Here is a tiny trained network, its code and every weight. The questions are about switching its units off for an input and a target symbol, where a switched-off unit gives its printed mean instead of its output.

import numpy as np


def w(rows, s, z=0):
    codes = np.array(rows[::2]) - 128.0
    scale = np.full(codes.shape[1], s)
    scale[-1] = z or s
    return codes * scale


def f(y):
    return np.maximum(y, 0)


def softmax(a):
    e = np.exp(a - a.max(-1, keepdims=True))
    return e / e.sum(-1, keepdims=True)


def log_softmax(a):
    a = a - a.max(-1, keepdims=True)
    return a - np.log(np.exp(a).sum(-1, keepdims=True))


def net(x, mask):
    ids = ['ΘΞΠΣΦΩαβγδεζημτ'.index(c) for c in x.split()]
    T = len(ids)
    res = E[ids] + P[:T]
    u = 0
    for l in range(2):
        q, k, v = (res @ M[l].T for M in (Q, K, V))
        z = softmax(np.where(np.tri(T) > 0, q @ k.T / 4**0.5, -1e9)) @ v
        res = res + np.where(mask[u], z, O[l][:, -1]) @ O[l][:, :-1]
        u += 1
        y = f(res @ A[l][:, :-1].T + A[l][:, -1])
        res = res + np.where(mask[u : u + 8], y, B[l][:, -1]) @ B[l][:, :-1]
        u += 8
    return log_softmax(res[-1] @ U[:, :-1].T + U[:, -1])


Q, K, V, O, A, B = {}, {}, {}, {}, {}, {}
E = w([
[140,93,140],'Θ',
[101,80,199],'Ξ',
[137,98,130],'Π',
[94,184,102],'Σ',
[129,95,134],'Φ',
[129,94,134],'Ω',
[52,136,172],'α',
[126,95,127],'β',
[99,106,63],'γ',
[61,130,62],'δ',
[74,143,206],'ε',
[110,67,78],'ζ',
[176,155,7],'η',
[165,83,33],'μ',
[114,18,135],'τ',
],0.021)
P = w([
[78,4,112],'0',
[43,45,86],'1',
[45,63,78],'2',
[58,67,68],'3',
[63,71,60],'4',
[60,72,58],'5',
[97,88,64],'6',
[92,98,59],'7',
[117,106,58],'8',
[113,105,59],'9',
[117,115,52],'10',
[117,109,73],'11',
[135,116,84],'12',
],0.0026)
Q[0] = w([
[138,7,88],'L0H1',
[152,60,126],'L0H1',
[72,250,88],'L0H1',
[124,40,91],'L0H1',
],0.011)
K[0] = w([
[133,142,2],'L0H1',
[87,92,22],'L0H1',
[152,239,176],'L0H1',
[193,49,52],'L0H1',
],0.0096)
V[0] = w([
[205,73,174],'L0H1',
[106,95,140],'L0H1',
[254,149,135],'L0H1',
[176,150,82],'L0H1',
],0.0061)
O[0] = w([
[5,48,89,44],'L0H1',
[119,107,45,159],'L0H1',
[95,3,177,2],'L0H1',
[164,157,212,187],'L0H1',
],0.0051,0.0022)
A[0] = w([
[228,159,164,142],'L0N1',
[151,135,167,28],'L0N2',
[121,163,75,74],'L0N3',
[134,229,164,85],'L0N4',
[112,63,177,27],'L0N5',
[203,121,135,6],'L0N6',
[170,1,118,152],'L0N7',
[181,208,105,122],'L0N8',
],0.0096,0.014)
B[0] = w([
[59,151,110,147],'L0N1',
[171,91,142,128],'L0N2',
[154,93,167,138],'L0N3',
[190,84,166,138],'L0N4',
[210,114,183,130],'L0N5',
[11,22,125,128],'L0N6',
[156,95,152,254],'L0N7',
[85,176,97,158],'L0N8',
],0.013,0.008)
Q[1] = w([
[188,28,46],'L1H1',
[87,158,155],'L1H1',
[255,220,108],'L1H1',
[11,248,146],'L1H1',
],0.0061)
K[1] = w([
[255,154,55],'L1H1',
[77,102,170],'L1H1',
[13,2,106],'L1H1',
[46,158,184],'L1H1',
],0.0098)
V[1] = w([
[127,132,210],'L1H1',
[204,114,147],'L1H1',
[112,123,38],'L1H1',
[133,70,2],'L1H1',
],0.0069)
O[1] = w([
[178,144,214,73],'L1H1',
[189,178,102,134],'L1H1',
[31,64,23,187],'L1H1',
[24,123,3,254],'L1H1',
],0.0051)
A[1] = w([
[89,162,95,57],'L1N1',
[158,196,102,54],'L1N2',
[11,207,126,159],'L1N3',
[135,137,227,136],'L1N4',
[72,123,87,151],'L1N5',
[82,219,162,48],'L1N6',
[211,87,87,129],'L1N7',
[116,163,95,254],'L1N8',
],0.013,0.0089)
B[1] = w([
[197,164,121,158],'L1N1',
[54,51,72,147],'L1N2',
[185,83,203,221],'L1N3',
[70,85,70,155],'L1N4',
[90,121,117,234],'L1N5',
[253,90,52,152],'L1N6',
[207,144,86,195],'L1N7',
[90,225,155,245],'L1N8',
],0.013,0.011)
U = w([
[170,84,121,62],'Θ',
[137,146,124,69],'Ξ',
[204,183,144,140],'Π',
[167,158,76,55],'Σ',
[137,141,128,147],'Φ',
[136,140,126,150],'Ω',
[137,127,192,190],'α',
[129,144,124,191],'β',
[87,213,102,119],'γ',
[74,184,184,180],'δ',
[113,118,154,254],'ε',
[91,142,89,144],'ζ',
[3,92,150,59],'η',
[80,135,105,127],'μ',
[99,148,108,215],'τ',
],0.017,0.0085)

Each question gives the input, a string of symbols that net reads in full, and the target symbol t.
The units are the heads (4 rows each of Q, K, V and O) and the neurons (one row each of A and B). Each row of codes is followed by its name. A weight is (code - 128) times the scale printed after its matrix; where a second scale follows, it is the last column's (O, A, B and U).
mask holds one flag per unit, layer by layer, with each layer's heads first. A switched-off unit (its flag False) gives its mean, the last column of its rows in O or B, instead of its output. The means were averaged over made-up inputs and are rounded, as every weight is.
A unit's drop is (log p(t) with every unit on - log p(t) with that unit switched off) / (log p(t) with every unit on - log p(t) with every unit switched off).
The circuit of an input: a set's keep is (log p(t) with only the set's units on - log p(t) with every unit switched off) / (log p(t) with every unit on - log p(t) with every unit switched off). Starting from the 12 units with the biggest drops (on a tie, the unit counted first), units are removed one at a time, each time the one whose removal leaves the highest keep (on an exact tie, the one counted first), for as long as the keep stays at least 0.8.
circuit, biggest first: the units of the circuit, biggest drop first
most important unit: the unit with the biggest drop
top k neurons: the k neurons with the biggest drops, biggest first
top k neurons in layer l: the k neurons of layer l with the biggest drops, biggest first
drop when u is switched off: that unit's drop, to one decimal
input η Σ Θ, target η: most important unit -> L0N1
input μ γ τ η η η Θ Φ, target η: circuit, biggest first -> L1H1, L1N7, L1N6
input β δ Θ Φ γ δ ε δ β Σ Π, target δ: top 4 neurons in layer 1 -> L1N7, L1N8, L1N6, L1N3
input Ξ γ Θ γ ε μ Θ Ξ, target η: circuit, biggest first -> L1N4, L1N7
input Ξ Ω δ Σ δ δ γ, target δ: top 4 neurons in layer 1 -> L1N3, L1N8, L1N7, L1N6
input Θ η ε Ω, target η: circuit, biggest first -> L1H1, L1N7, L1N6
input Σ β α Θ Ω δ Φ ε τ, target Θ: top 3 neurons -> L1N8, L0N7, L1N7
input τ ε η Π ζ, target η: top 2 neurons in layer 0 -> L0N8, L0N4
input τ ζ η Ω Θ Θ Σ δ Ξ Θ β Φ Σ, target Π: top 2 neurons in layer 0 -> L0N7, L0N8
input ε Π δ Θ, target δ: top 4 neurons -> L0N1, L1N7, L1N6, L0N7
input δ Ω Θ α δ β Σ η Ω, target η: top 2 neurons -> L0N1, L1N7
input ζ Φ Π Π ζ η τ τ, target Θ: top 4 neurons -> L0N7, L1N8, L1N7, L0N5
input Θ δ Φ γ ζ η, target γ: top 2 neurons in layer 1 -> L1N8, L1N1
input η ε η Σ γ, target η: top 2 neurons in layer 1 -> L1N5, L1N7
input Ξ η ε α β Θ Σ, target Π: most important unit -> L1N6
input Π ζ Π τ ζ η δ, target δ: top 2 neurons in layer 1 -> L1N3, L1N8
input η Ω α β Σ γ Ξ η η Π α Φ, target η: top 2 neurons -> L1N7, L0N1
input α Ξ Σ Σ Σ η γ, target η: top 2 neurons in layer 0 -> L0N8, L0N7
input Θ δ Θ, target δ: top 3 neurons in layer 1 -> L1N7, L1N6, L1N8
input Θ η Ω α ε ζ η β, target η: top neuron -> L1N7
input η η ε Θ Θ η ζ Θ, target η: top 2 neurons -> L0N1, L1N7
input μ ε μ, target Σ: top 2 neurons -> L1N7, L0N7
input α Φ Ξ ζ α δ Φ Σ η Ξ ζ, target η: drop when L1N5 is switched off -> 0.3
input Ξ μ η η, target γ: drop when L1N8 is switched off -> 0.7
input ε Φ Ξ, target η: drop when L1N4 is switched off -> 0.8
input Θ Θ δ Ω δ τ Ω γ γ, target γ: drop when L1N8 is switched off -> 0.6
input Φ ζ τ Π η β, target η: top neuron in layer 0 -> L0N4
